Below are the code and all the weights of a small trained network. Each question names an input and a class and asks about switching units off, where a switched-off unit gives its printed mean instead of its output.

import numpy as np


def w(rows, s, z=0):
    codes = np.array(rows[::2]) - 128.0
    scale = np.full(codes.shape[1], s)
    scale[-1] = z or s
    return codes * scale


def f(y):
    return y / 2 * (1 + np.tanh(0.7978845608 * (y + 0.044715 * y**3)))


def log_softmax(a):
    a = a - a.max(-1, keepdims=True)
    return a - np.log(np.exp(a).sum(-1, keepdims=True))


def net(x, mask):
    res = np.array(x, float).reshape(1, 6) / 4 @ E
    y = f(res @ A[0][:, :-1].T + A[0][:, -1])
    res = res + np.where(mask, y, B[0][:, -1]) @ B[0][:, :-1]
    return log_softmax(res[-1] @ U[:, :-1].T + U[:, -1])


A, B = {}, {}
E = w([
[115,132,108,129,128,119,112],'x0',
[127,127,126,125,128,131,130],'x1',
[126,119,133,129,124,122,123],'x2',
[179,163,91,215,153,78,17],'x3',
[101,126,207,65,135,225,21],'x4',
[39,254,239,221,86,43,160],'x5',
],0.0079)
A[0] = w([
[160,115,134,131,73,95,93,3],'N1',
[182,110,94,124,135,153,110,54],'N2',
[141,132,92,119,152,97,185,16],'N3',
[192,123,152,170,168,128,136,137],'N4',
[163,67,101,104,102,146,144,39],'N5',
[120,177,160,94,147,249,80,229],'N6',
[107,97,144,91,105,149,205,57],'N7',
],0.013,0.0033)
B[0] = w([
[37,97,147,152,132,179,61,128],'N1',
[93,184,161,166,19,87,181,184],'N2',
[41,60,226,79,172,27,121,161],'N3',
[107,63,73,63,111,97,59,151],'N4',
[161,175,201,128,52,159,190,198],'N5',
[123,100,126,108,124,59,176,248],'N6',
[107,157,1,86,60,161,45,197],'N7',
],0.0096,0.011)
U = w([
[136,189,177,160,69,128,175,26],'0',
[156,148,118,92,136,106,139,221],'1',
[119,107,131,126,129,138,149,255],'2',
[116,125,97,96,104,128,73,119],'3',
[101,56,167,94,159,98,160,62],'4',
[139,127,123,125,148,139,179,241],'5',
[97,75,122,125,225,209,143,48],'6',
[147,83,126,156,200,255,135,28],'7',
],0.015,0.008)

Each question gives the input, the list of numbers given to net, and the class t.
The units are the neurons (one row each of A and B). Each row of codes is followed by its name. A weight is (code - 128) times the scale printed after its matrix; where a second scale follows, it is the last column's (A, B and U).
mask holds one flag per neuron, in row order. A switched-off neuron (its flag False) gives its mean, the last column of its row in B, instead of its output. The means were averaged over made-up inputs and are rounded, as every weight is.
A unit's drop is (log p(t) with every unit on - log p(t) with that unit switched off) / (log p(t) with every unit on - log p(t) with every unit switched off).
The circuit of an input: a set's keep is (log p(t) with only the set's units on - log p(t) with every unit switched off) / (log p(t) with every unit on - log p(t) with every unit switched off). Starting from all 7 units, units are removed one at a time, each time the one whose removal leaves the highest keep (on an exact tie, the one counted first), for as long as the keep stays at least 0.8.
circuit, biggest first: the units of the circuit, biggest drop first
most important unit: the unit with the biggest drop
k most important neurons: the k neurons with the biggest drops, biggest first
drop of u: that unit's drop, to one decimal
input [2,3,-5,4,5,-5], class 0: 3 most important neurons => N2; N7; N3
input [-4,4,-1,-6,-3,4], class 3: circuit, biggest first => N7; N5
input [4,-2,-5,8,2,5], class 3: 2 most important neurons => N5; N2
input [2,6,-3,1,5,-5], class 5: circuit, biggest first => N3; N7
input [5,-2,-4,-6,-5,4], class 3: 3 most important neurons => N7; N5; N6
input [-6,0,-6,3,8,7], class 4: circuit, biggest first => N6; N5
input [3,2,-1,-5,-4,-2], class 3: 3 most important neurons => N7; N6; N2
input [2,5,7,3,2,-7], class 0: circuit, biggest first => N2; N5
input [5,8,1,6,-5,6], class 5: 3 most important neurons => N2; N7; N5
input [-3,-3,-2,3,8,2], class 4: 2 most important neurons => N6; N7
input [6,7,2,-2,-8,7], class 4: 4 most important neurons => N3; N5; N2; N7
input [-3,-5,-5,6,-3,-1], class 3: most important unit => N4
input [-2,-4,2,0,7,-8], class 0: 2 most important neurons => N2; N5
input [3,-3,-2,4,6,-3], class 4: circuit, biggest first => N6
input [-8,7,3,-4,-7,4], class 1: 2 most important neurons => N7; N6
input [6,-7,5,1,-7,3], class 4: 2 most important neurons => N3; N7
input [-7,-1,2,-8,4,-8], class 0: 2 most important neurons => N5; N2
input [7,6,4,5,-7,5], class 1: 3 most important neurons => N2; N5; N4
input [7,6,-5,-3,-1,-8], class 0: circuit, biggest first => N5; N2
input [-7,-6,-3,-8,-2,-6], class 3: most important unit => N7
input [6,-4,7,3,3,6], class 2: drop of N2 => 0.8
input [6,3,6,1,-7,-2], class 4: drop of N7 => 0.2
input [-6,-7,8,2,-1,6], class 2: drop of N2 => 0.7
